x =
-9,-5,0,2,-4,-4,-2,-2,7,4,-2,7,11,-7,-1
-16,3,-22,1,1,0,1,9,3,24,5,10,6,10,18
-9,2,7,38,-7,-3,4,-8,-3,-20,3,-1,-7,-11,-4
5,-23,76,8,5,13,-4,1,7,-3,-7,1,-13,8,2
-5,-2,-8,7,-9,-1,8,-5,-1,3,1,3,-20,-5,-16
11,9,-23,-4,2,8,0,7,-7,14,7,-9,0,-1,-10
-6,-7,21,-30,12,4,3,3,-3,3,5,11,20,5,6
20,21,-17,-4,8,7,-2,1,-2,-6,-3,-9,14,2,0
-3,2,-13,-14,-13,6,-7,-12,13,0,2,-1,-9,6,-7
Rows and columns are counted from 0.
(0, 0): -9
(7, 5): 7
(6, 4): 12
(6, 10): 5
(3, 7): 1
(8, 7): -12
(5, 5): 8
(7, 10): -3
(8, 10): 2
(7, 13): 2
(5, 14): -10
(1, 3): 1
(2, 5): -3
(3, 3): 8
(8, 8): 13
(2, 11): -1
(8, 11): -1
(2, 1): 2
(7, 11): -9
(6, 2): 21
(5, 11): -9
(4, 5): -1
(8, 6): -7
(5, 7): 7
(3, 9): -3
(1, 14): 18
(1, 6): 1
(4, 6): 8
(8, 2): -13
(7, 14): 0
(5, 3): -4
(8, 4): -13
(4, 4): -9
(3, 10): -7

data =
[[  3   0  13   0  -3   8  -4  -7  -4   0]
 [-18  13  -9 -20  26  13  11  28   2  36]
 [ -6   4  -3  -7   9   4   3   9   0  13]
 [ -2   9 -16   9  15   7   6 -14  -2   6]
 [ -2   7   0  -7 -11 -16 -13   5 -12 -14]
 [ -3   3  -1  -3   4   2   2   5   1   7]
 [  0   2   0  -2  -3  -5  -4   2  -4  -5]
 [-18 -41  -1 -16   8   8   5   3  38  16]
 [-29  20 -13 -32  40  19  18  43   3  57]
 [-27 -10  40  -1  -1  -7 -30 -22 -62  10]
 [-25  -9  35  -1  -1  -6 -27 -19 -55   9]
 [ -6  34 -59  32  56  27  18 -51  -7  22]
 [ -2  -7   0  -2   1   1   1   0   6   3]]
Indices start at 0.
(0, 0) -> 3
(9, 3) -> -1
(8, 1) -> 20
(7, 4) -> 8
(10, 6) -> -27
(2, 5) -> 4
(12, 1) -> -7
(5, 9) -> 7
(2, 2) -> -3
(9, 2) -> 40
(6, 5) -> -5
(2, 8) -> 0
(3, 7) -> -14
(1, 1) -> 13
(1, 8) -> 2
(11, 7) -> -51
(12, 8) -> 6
(6, 6) -> -4
(8, 3) -> -32
(7, 6) -> 5
(2, 6) -> 3
(3, 8) -> -2
(3, 2) -> -16
(12, 6) -> 1
(11, 1) -> 34
(5, 0) -> -3
(2, 4) -> 9
(9, 9) -> 10
(4, 8) -> -12
(2, 0) -> -6
(7, 2) -> -1
(6, 9) -> -5
(3, 4) -> 15
(11, 9) -> 22
(3, 3) -> 9

B = -76	-16	62	-21
B[0] = -76
B[1] = -16
B[3] = -21

X =
array([[  4,  12,   5, -15, -29,  -1,   9, -26,  18,   0,  10,   7,  14,
         14],
       [ -7,  -7,   0,   0,  13,   7,  -8,   0,  -7,  -9,   5,   5, -10,
        -14],
       [  2,  -8,  -4,  24,  24,  -7,  10,  17, -20,   5,   3, -14, -10,
        -15],
       [ 10,   0,  -9,  10,   1, -21,  11,   5,   2,  13,   1,  -4,  13,
         18],
       [ -3,  -6,  18,   5,  -2, -13,   4,  -2,  -5,  12,  -1,   9,  12,
         15],
       [-13,  -3,  12, -14,  -6,   4, -16, -14,  -5, -10,   2,  24,   1,
         13],
       [  3,   3,  -1,  11,  -5,  -4,   8,   3, -15,   0,   5,  -9,  -5,
          0],
       [  7,   7,   0,   0, -21,  -8,   7,  -9,   3,   4,   3,   0,   9,
         15],
       [  4,  -3,  -2,   9,   1,  -5,  11,  -1,  -8,   1,   6,   0,   3,
          0],
       [ -5,  -2,   4,   5,   5,  -4,  -1,  -5,  -7,  -2,  10,  -1,   1,
         -5],
       [ -5, -13,  -9,  21,  32, -11,   4,  19, -11,   6,   7, -11,  -6,
         -9],
       [ -3,  -2,  -1,   6,  10,  -8,   4,   8,   3,   3,   5,  -2,  -2,
          1]])
Rows and columns are counted from 0.
(0, 0): 4
(8, 1): -3
(6, 0): 3
(0, 7): -26
(3, 7): 5
(10, 10): 7
(8, 8): -8
(11, 0): -3
(11, 4): 10
(11, 11): -2
(8, 9): 1
(9, 13): -5
(7, 0): 7
(0, 3): -15
(5, 3): -14
(2, 1): -8
(8, 13): 0
(9, 8): -7
(9, 1): -2
(11, 13): 1
(2, 3): 24
(1, 7): 0
(0, 10): 10
(7, 7): -9
(3, 12): 13
(1, 0): -7
(6, 8): -15
(2, 4): 24
(5, 8): -5
(3, 0): 10
(3, 5): -21
(4, 3): 5
(11, 5): -8
(0, 2): 5
(10, 11): -11
(9, 12): 1
